Here is a tiny trained network, its code and every weight. The questions are about switching its units off for an input and a class, where a switched-off unit gives its printed mean instead of its output.

import numpy as np


def w(rows, s, z=0):
    codes = np.array(rows[::2]) - 128.0
    scale = np.full(codes.shape[1], s)
    scale[-1] = z or s
    return codes * scale


def norm(h):
    return h / np.sqrt((h * h).mean(-1, keepdims=True) + 1e-5)


def f(y):
    return np.maximum(y, 0)


def log_softmax(a):
    a = a - a.max(-1, keepdims=True)
    return a - np.log(np.exp(a).sum(-1, keepdims=True))


def net(x, mask):
    res = np.array(x, float).reshape(1, 8) / 4 @ E
    u = 0
    for l in range(2):
        y = f(norm(res) @ A[l][:, :-1].T + A[l][:, -1])
        res = res + np.where(mask[u : u + 16], y, B[l][:, -1]) @ B[l][:, :-1]
        u += 16
    return log_softmax(norm(res)[-1] @ U[:, :-1].T + U[:, -1])


A, B = {}, {}
E = w([
[111,123,147,163,116,189,97,143,253,126,121],'x0',
[73,96,138,92,177,82,167,117,160,75,112],'x1',
[60,104,69,59,108,127,174,76,172,112,100],'x2',
[167,73,145,136,132,128,185,86,87,51,87],'x3',
[168,135,176,152,94,133,119,188,174,90,144],'x4',
[194,206,58,114,166,198,140,164,114,123,127],'x5',
[149,180,111,46,94,89,80,142,136,87,177],'x6',
[182,194,127,187,121,115,87,88,145,139,107],'x7',
],0.0066)
A[0] = w([
[134,199,135,135,80,72,76,121,111,163,162,103],'L0N0',
[168,153,93,107,132,56,127,21,43,108,102,142],'L0N1',
[36,50,137,120,106,86,163,61,167,139,104,128],'L0N2',
[190,123,145,137,156,142,217,166,63,56,104,120],'L0N3',
[114,131,141,136,163,99,156,134,123,100,130,93],'L0N4',
[39,48,131,126,119,92,166,78,160,137,95,93],'L0N5',
[155,195,11,137,96,187,116,106,151,171,117,119],'L0N6',
[84,123,102,108,115,136,141,123,181,127,118,51],'L0N7',
[159,148,101,136,151,133,142,100,95,104,104,90],'L0N8',
[104,165,79,134,139,159,111,103,116,198,125,3],'L0N9',
[121,150,123,123,114,102,113,138,109,147,154,69],'L0N10',
[98,168,135,165,255,99,164,111,148,119,96,128],'L0N11',
[92,158,115,128,112,136,88,98,170,164,141,66],'L0N12',
[94,105,118,132,134,111,141,108,142,137,105,89],'L0N13',
[182,124,179,223,107,145,114,107,162,140,76,106],'L0N14',
[120,64,102,104,169,184,203,133,130,97,84,47],'L0N15',
],0.0082,0.0053)
B[0] = w([
[123,158,116,142,152,62,58,154,124,181,138,181],'L0N0',
[27,133,127,64,105,189,218,130,120,22,95,239],'L0N1',
[138,61,142,42,90,209,190,143,93,33,2,254],'L0N2',
[114,133,80,19,107,90,135,202,66,139,79,215],'L0N3',
[160,135,124,119,159,140,128,125,125,151,98,148],'L0N4',
[173,131,121,54,121,183,174,130,101,83,89,234],'L0N5',
[191,140,156,63,219,152,157,129,126,185,65,210],'L0N6',
[140,125,158,120,148,180,164,91,109,112,122,160],'L0N7',
[120,81,149,84,159,111,149,130,124,145,134,162],'L0N8',
[150,63,141,129,144,55,110,179,92,170,188,146],'L0N9',
[120,139,126,144,142,108,108,126,130,152,123,140],'L0N10',
[169,154,152,153,242,172,131,97,128,185,112,184],'L0N11',
[198,176,128,61,125,111,144,148,121,115,74,158],'L0N12',
[133,134,136,119,143,133,143,137,124,124,156,158],'L0N13',
[68,136,102,201,79,175,94,56,166,80,132,204],'L0N14',
[166,188,136,131,159,83,75,196,81,180,157,188],'L0N15',
],0.0072,0.0077)
A[1] = w([
[103,91,95,164,108,166,157,162,65,145,124,89],'L1N0',
[151,168,106,64,138,104,98,142,254,72,150,151],'L1N1',
[153,137,106,156,133,103,163,88,54,100,126,72],'L1N2',
[143,98,126,162,110,112,109,123,98,193,179,57],'L1N3',
[111,119,115,115,112,122,151,126,183,122,170,80],'L1N4',
[143,81,127,91,151,112,235,85,81,87,127,60],'L1N5',
[176,92,129,199,110,154,145,171,50,98,121,3],'L1N6',
[137,157,141,120,72,61,77,108,106,149,177,102],'L1N7',
[126,102,82,114,122,105,172,83,72,116,145,96],'L1N8',
[182,118,114,163,125,152,145,174,118,54,128,48],'L1N9',
[118,89,142,148,119,117,143,124,109,137,136,83],'L1N10',
[119,129,104,140,122,156,154,120,174,133,147,123],'L1N11',
[170,138,79,134,131,159,170,120,127,106,131,93],'L1N12',
[76,41,138,109,134,115,237,110,134,140,117,84],'L1N13',
[140,128,126,245,151,182,132,92,160,132,182,104],'L1N14',
[145,38,182,125,114,61,141,166,106,128,161,101],'L1N15',
],0.0073,0.0044)
B[1] = w([
[36,113,131,140,89,101,147,98,131,58,129,161],'L1N0',
[37,49,94,145,7,95,203,57,81,23,196,188],'L1N1',
[58,190,129,78,121,145,181,166,173,59,148,149],'L1N2',
[133,116,132,131,180,152,183,106,126,136,65,135],'L1N3',
[147,41,111,130,146,140,167,102,144,152,160,130],'L1N4',
[169,213,132,82,184,220,229,121,181,91,70,254],'L1N5',
[2,116,118,71,40,60,146,188,87,72,150,143],'L1N6',
[95,145,95,181,198,58,143,159,61,149,138,147],'L1N7',
[91,170,153,129,128,140,181,147,165,81,113,174],'L1N8',
[25,115,154,95,98,75,113,157,79,132,103,150],'L1N9',
[91,128,111,133,105,110,116,138,120,113,145,131],'L1N10',
[142,107,153,141,187,134,154,105,90,125,117,138],'L1N11',
[99,114,171,92,149,111,153,143,71,127,88,164],'L1N12',
[163,210,90,78,110,170,166,171,71,94,96,218],'L1N13',
[127,62,172,192,168,147,142,18,152,118,31,164],'L1N14',
[182,210,87,91,223,193,162,119,128,160,86,145],'L1N15',
],0.005,0.0073)
U = w([
[134,137,127,52,144,192,213,138,105,81,70,186],'0',
[89,50,150,162,44,132,104,109,152,76,117,84],'1',
[185,163,93,96,79,129,98,118,204,154,162,41],'2',
[107,51,109,129,108,108,179,115,166,108,251,43],'3',
[188,153,115,102,200,94,96,168,87,253,128,151],'4',
[74,156,123,148,73,52,92,153,103,86,183,143],'5',
[145,122,148,243,160,166,96,62,181,159,111,151],'6',
[185,52,112,145,130,106,145,105,138,159,183,2],'7',
],0.014,0.0075)

Each question gives the input, the list of numbers given to net, and the class t.
The units are the neurons (one row each of A and B). Each row of codes is followed by its name. A weight is (code - 128) times the scale printed after its matrix; where a second scale follows, it is the last column's (A, B and U).
mask holds one flag per neuron, layer by layer. A switched-off neuron (its flag False) gives its mean, the last column of its row in B, instead of its output. The means were averaged over made-up inputs and are rounded, as every weight is.
A unit's drop is (log p(t) with every unit on - log p(t) with that unit switched off) / (log p(t) with every unit on - log p(t) with every unit switched off).
The circuit of an input: a set's keep is (log p(t) with only the set's units on - log p(t) with every unit switched off) / (log p(t) with every unit on - log p(t) with every unit switched off). Starting from the 12 units with the biggest drops (on a tie, the unit counted first), units are removed one at a time, each time the one whose removal leaves the highest keep (on an exact tie, the one counted first), for as long as the keep stays at least 0.8.
circuit, biggest first: the units of the circuit, biggest drop first
unit that matters most: the unit with the biggest drop
k most important neurons: the k neurons with the biggest drops, biggest first
top k neurons in layer l: the k neurons of layer l with the biggest drops, biggest first
drop of u: that unit's drop, to one decimal
input [-2,-3,-1,-5,-7,-6,-1,7], class 4: circuit, biggest first	[L0N0 L0N9]
input [8,3,-5,-1,-2,1,0,-5], class 6: unit that matters most	L0N2
input [2,-8,-3,6,-4,-4,-6,5], class 6: circuit, biggest first	[L0N14 L0N2]
input [2,-8,6,-4,7,-2,1,5], class 2: 3 most important neurons	[L0N12 L0N6 L1N1]
input [2,-6,-7,5,3,-6,-1,0], class 6: circuit, biggest first	[L0N2 L0N14]
input [4,-3,-2,-8,-4,-1,-3,-7], class 4: 2 most important neurons	[L0N1 L0N2]
input [-1,3,2,-5,7,7,5,8], class 4: 2 most important neurons	[L0N6 L0N1]
input [5,-2,3,-3,-1,4,7,3], class 4: 4 most important neurons	[L0N6 L0N1 L0N2 L0N0]
input [0,-1,-2,-8,4,5,-5,-6], class 4: 2 most important neurons	[L0N2 L0N1]
input [3,-5,2,-8,0,-7,0,0], class 1: top 3 neurons in layer 1	[L1N5 L1N1 L1N13]
input [7,-2,-1,2,-7,-7,6,4], class 1: 2 most important neurons	[L0N6 L0N0]
input [2,1,-6,0,2,3,-3,-2], class 1: top 3 neurons in layer 0	[L0N14 L0N3 L0N6]
input [4,-1,-4,-4,8,2,6,5], class 5: top 3 neurons in layer 1	[L1N1 L1N5 L1N7]
input [6,5,-3,-2,8,1,-1,-4], class 1: most important neuron	[L1N1]
input [-4,-7,-8,8,8,7,-8,-3], class 5: 2 most important neurons	[L0N2 L1N6]
input [2,0,-6,-1,-1,-2,3,-1], class 5: 2 most important neurons	[L0N0 L0N11]
input [7,6,4,-8,4,1,8,5], class 5: 2 most important neurons	[L1N1 L0N2]
input [-3,2,0,-5,3,0,1,0], class 5: top 2 neurons in layer 1	[L1N1 L1N5]
input [3,-7,-3,0,3,6,-3,3], class 6: top 2 neurons in layer 0	[L0N14 L0N2]
input [-6,-6,6,-2,6,-8,6,3], class 5: unit that matters most	L0N0
input [3,2,3,6,6,2,0,4], class 1: drop of L1N5	0.1
input [-6,8,-6,-8,-4,1,3,-5], class 4: drop of L0N2	0.4
input [3,-5,-5,-6,-1,-5,4,-1], class 5: drop of L0N11	0.2
input [7,-8,-8,6,6,-1,6,-5], class 1: top 2 neurons in layer 0	[L0N14 L0N15]
